Each row, then one of two labels for whether it has a hidden trait; a new part has new ones:
[-99.9 -13.5  -6.6 -20.3 -22.6 -29.5 -37.8  57.2  15.5 -50.2  29.5   2.3
  25.8  12.1 -24.2  10.7] : (67)
[-14.3 -15.7  -6.0  -9.8  -5.8   6.7  -2.5 -15.2 -21.9 -16.5  12.6  10.0
  21.5 -17.8  -3.9   5.2] : (70)
[-81.1   9.0 -11.9 -35.4 -34.2 -44.5 -43.5  47.7  29.0 -65.1  15.9 -14.5
  31.8   2.2 -20.0  20.3] : (67)
[-99.9 -20.1 -17.6 -18.3 -13.6 -34.1 -27.7  84.0  29.6 -35.4  17.1 -12.4
  32.4  27.6 -32.6  -0.5] : (67)
[ 18.9  22.2   9.7   5.8 -15.4   9.9   0.9 -19.4 -31.3 -12.7  29.5  36.7
 -22.6 -21.5  19.2  45.1] : (70)
[-80.4 -13.5 -13.5 -39.4 -23.9 -36.6 -43.2  15.1  19.8 -65.5   4.0 -25.0
  57.0  -5.9 -25.7 -14.8] : (67)
[ -8.5 -77.8 -24.5  -2.1  39.6  32.2  38.4  -2.4 -21.0  30.0 -18.8 -10.3
  44.3  10.5 -26.2 -77.6] : (70)
[-46.8  -5.8 -14.7   6.5  -1.3 -14.4   4.7  80.1  21.5   9.0   0.6   1.0
   2.5  27.6 -22.3  24.9] : (67)
[-76.6 -19.9  -8.3 -14.9 -15.6 -19.0 -23.4  45.8   8.3 -33.2  19.8   0.5
  23.0   7.2 -23.7  10.8] : (67)
[  5.5 -54.1   4.6  10.5  26.1  39.6  24.9 -37.1 -36.2  26.4   3.9  13.1
   0.8   0.3   0.2 -50.8] : (70)
[  4.7 -17.1   3.9  14.6   7.2  23.9  18.5  12.2 -24.5  17.7  23.9  29.1
 -26.2   5.4   6.0   7.4] : (70)
[ 23.1 -27.0   5.3  25.1  23.0  35.3  31.0  -3.6 -28.4  41.7   6.1  22.1
 -25.0   9.7   6.0 -17.9] : (70)
[-29.9 -19.0  -9.6  -5.0  -2.4   5.4   1.3  17.4 -15.6 -11.6  17.7  14.5
  12.1  -4.1  -9.1   6.6] : (70)
[-50.9 -27.2  -9.9   1.4   1.6   8.6   5.4  47.6 -17.7  -6.4  37.1  28.0
  -1.3  10.7 -10.0   5.6] : (70)
[ 35.5   2.4  23.2  10.9  -4.8  27.9   2.9 -66.0 -43.9   1.7  22.3  32.3
 -27.3 -27.8  26.5  12.0] : (70)
[-78.0 -13.0 -14.4 -19.0 -12.3 -30.9 -25.4  53.0  25.5 -32.5   2.0 -15.9
  36.7  16.7 -27.1  -5.4] : (67)
[ 29.1   4.5  -6.9   6.4   0.8  10.5  15.3 -10.3 -14.9   9.4  -6.4  10.4
   4.0  -9.1   5.8  18.4] : (70)
[-64.3   6.0 -13.6 -13.0 -17.3 -34.5 -23.2  65.3  31.7 -28.5   3.2 -13.1
  23.9  18.9 -22.0  14.3] : (67)
[-61.6 -73.2   1.3  -4.7  16.4  29.2   6.0  -1.2 -37.5  -5.0  35.8  20.5
   6.4   5.7 -11.9 -53.6] : (70)
[-27.8 -36.8  -6.3  10.6  15.6  20.7  22.3  35.3 -21.3  18.4  23.0  22.7
 -10.4  15.6  -6.8 -13.8] : (70)
[-70.5  -5.5  -7.2 -11.6 -17.8 -27.7 -25.8  52.6  19.2 -30.8  14.8  -2.7
  17.5  12.4 -19.2  19.1] : (67)
[ 54.7  -2.1   3.9   3.2   3.1  24.6  16.4 -67.4 -34.7  10.4  -7.9  10.6
   5.5 -30.1  15.5  -4.9] : (70)
[-32.0  24.8  -5.8 -28.6 -31.8 -36.1 -39.2   0.8  20.1 -55.4  -4.8 -20.1
  35.8 -14.4  -8.7  20.1] : (67)
[-74.4  -4.9  -8.6 -16.1 -18.4 -27.0 -26.9  52.4  19.2 -35.7  12.5  -5.3
  23.5  12.2 -20.9  11.3] : (67)
[-88.3  -5.1  -6.5 -17.6 -23.8 -32.1 -36.2  58.6  20.4 -45.9  25.9  -0.5
  20.9  12.9 -21.6  16.9] : (67)
[  6.4   5.3 -16.1  24.3   7.8   1.9  29.9  68.1   2.9  36.5  -0.4  13.1
 -14.9  24.0  -7.9  37.4] : (70)
[-63.5 -49.9  14.4  -0.7   2.4  23.5  -8.7  -4.2 -43.2 -16.6  56.3  37.6
 -14.7  -1.2   0.8 -23.6] : (70)
[-13.7 -41.7  13.0   8.0  10.8  32.7   8.9 -32.1 -40.2   8.2  28.5  27.0
 -12.7  -4.8   5.2 -29.0] : (70)
[  4.3 -12.5  -8.5   7.3   7.9  13.9  18.6  18.5 -19.5  11.3  12.2  18.6
   1.4   1.7  -0.6   6.7] : (70)
[-81.9 -17.8 -11.4 -19.9 -14.8 -24.7 -28.4  45.8  19.4 -36.4  10.5 -10.5
  37.8  10.9 -27.0  -6.0] : (67)
[-43.2 -16.8   8.5   1.6  -8.7  12.5  -4.7  20.1 -32.1 -18.2  54.0  40.2
 -24.9  -1.2   6.2  18.5] : (70)
[-44.3 -26.2  -7.5 -16.2  -8.1   0.5 -10.5  -5.8 -16.2 -29.8  18.3   7.1
  27.7 -14.8 -11.4   0.3] : (67)
[-10.9 -13.9  -3.3  -4.6  -2.4  10.4   5.1  -0.7 -25.4 -11.4  21.9  21.2
   3.7 -10.1   1.4   5.8] : (70)
[-45.7 -24.6  -9.8 -14.7  -7.1  -7.8 -11.7  10.1   2.6 -21.4   1.8  -5.0
  30.9  -3.1 -20.5  -1.5] : (67)
[-51.0  -6.9  -3.4  -6.1 -19.1 -10.8 -18.7  24.9  -3.4 -29.8  26.2  12.9
   8.8  -5.5 -10.0  32.2] : (67)
[-20.3 -36.7   5.3  11.8  13.9  26.7  15.9   8.5 -29.9  15.1  29.2  27.6
 -19.5   6.9   0.9 -14.6] : (70)
